Here is a tiny trained network, its code and every weight. The questions are about switching its units off for an input and a class, where a switched-off unit gives its printed mean instead of its output.

import numpy as np


def w(rows, s, z=0):
    codes = np.array(rows[::2]) - 128.0
    scale = np.full(codes.shape[1], s)
    scale[-1] = z or s
    return codes * scale


def f(y):
    return y / 2 * (1 + np.tanh(0.7978845608 * (y + 0.044715 * y**3)))


def log_softmax(a):
    a = a - a.max(-1, keepdims=True)
    return a - np.log(np.exp(a).sum(-1, keepdims=True))


def net(x, mask):
    res = np.array(x, float).reshape(1, 2) / 4 @ E
    y = f(res @ A[0][:, :-1].T + A[0][:, -1])
    res = res + np.where(mask, y, B[0][:, -1]) @ B[0][:, :-1]
    return log_softmax(res[-1] @ U[:, :-1].T + U[:, -1])


A, B = {}, {}
E = w([
[254,213,171,87,208,156,165,46],'x0',
[150,171,212,162,31,193,99,160],'x1',
],0.0094)
A[0] = w([
[58,95,78,131,76,114,109,142,96],'N1',
[121,185,182,106,46,163,82,113,114],'N2',
[102,97,36,100,247,87,126,100,102],'N3',
[133,118,109,130,137,127,126,120,253],'N4',
[86,104,87,126,84,110,147,156,94],'N5',
[208,135,166,134,189,140,135,115,130],'N6',
[188,113,214,158,53,152,119,145,123],'N7',
[227,175,131,87,164,134,154,83,92],'N8',
],0.012,0.011)
B[0] = w([
[93,106,217,163,120,174,91,157,228],'N1',
[159,157,96,137,113,168,171,142,213],'N2',
[240,152,110,165,68,182,176,164,240],'N3',
[7,210,73,22,116,92,150,216,241],'N4',
[151,92,168,148,134,178,92,76,192],'N5',
[114,83,173,98,125,152,97,131,226],'N6',
[178,135,94,125,102,127,158,185,225],'N7',
[63,98,169,196,109,148,84,148,250],'N8',
],0.02,0.011)
U = w([
[212,153,94,143,84,156,210,160,149],'0',
[76,101,173,157,120,151,16,127,168],'1',
[29,182,73,7,137,66,151,155,253],'2',
[146,101,137,106,135,97,85,79,76],'3',
[136,122,118,116,148,88,108,85,68],'4',
[139,113,112,122,170,131,114,101,65],'5',
[126,116,115,98,149,114,115,83,68],'6',
[142,144,115,161,136,79,116,113,73],'7',
],0.012,0.0063)

Each question gives the input, the list of numbers given to net, and the class t.
The units are the neurons (one row each of A and B). Each row of codes is followed by its name. A weight is (code - 128) times the scale printed after its matrix; where a second scale follows, it is the last column's (A, B and U).
mask holds one flag per neuron, in row order. A switched-off neuron (its flag False) gives its mean, the last column of its row in B, instead of its output. The means were averaged over made-up inputs and are rounded, as every weight is.
A unit's drop is (log p(t) with every unit on - log p(t) with that unit switched off) / (log p(t) with every unit on - log p(t) with every unit switched off).
The circuit of an input: a set's keep is (log p(t) with only the set's units on - log p(t) with every unit switched off) / (log p(t) with every unit on - log p(t) with every unit switched off). Starting from all 8 units, units are removed one at a time, each time the one whose removal leaves the highest keep (on an exact tie, the one counted first), for as long as the keep stays at least 0.8.
units of the circuit, in order: the units of the circuit, biggest drop first
top k neurons: the k neurons with the biggest drops, biggest first
drop when u is switched off: that unit's drop, to one decimal
input [6,-2], class 1: units of the circuit, in order -> (N8)
input [-6,-6], class 0: top 2 neurons -> (N3, N8)
input [-3,2], class 2: units of the circuit, in order -> (N3, N8)
input [6,-5], class 1: top 2 neurons -> (N8, N6)
input [-3,-1], class 2: top 2 neurons -> (N8, N6)
input [5,3], class 1: top 2 neurons -> (N8, N3)
input [-1,3], class 2: top 2 neurons -> (N3, N5)
input [-4,-5], class 0: top 2 neurons -> (N3, N8)
input [8,-7], class 1: top 4 neurons -> (N8, N6, N7, N2)
input [-8,-8], class 0: top 3 neurons -> (N3, N8, N6)
input [8,6], class 1: top 3 neurons -> (N8, N6, N3)
input [8,-6], class 1: top 2 neurons -> (N8, N6)
input [0,3], class 2: top 2 neurons -> (N3, N5)
input [-3,-5], class 0: units of the circuit, in order -> (N3)
input [7,5], class 1: top 2 neurons -> (N8, N3)
input [-1,1], class 2: drop when N3 is switched off -> 0.1
input [5,-4], class 1: drop when N7 is switched off -> 0.6
input [-3,-6], class 0: drop when N3 is switched off -> 6.3
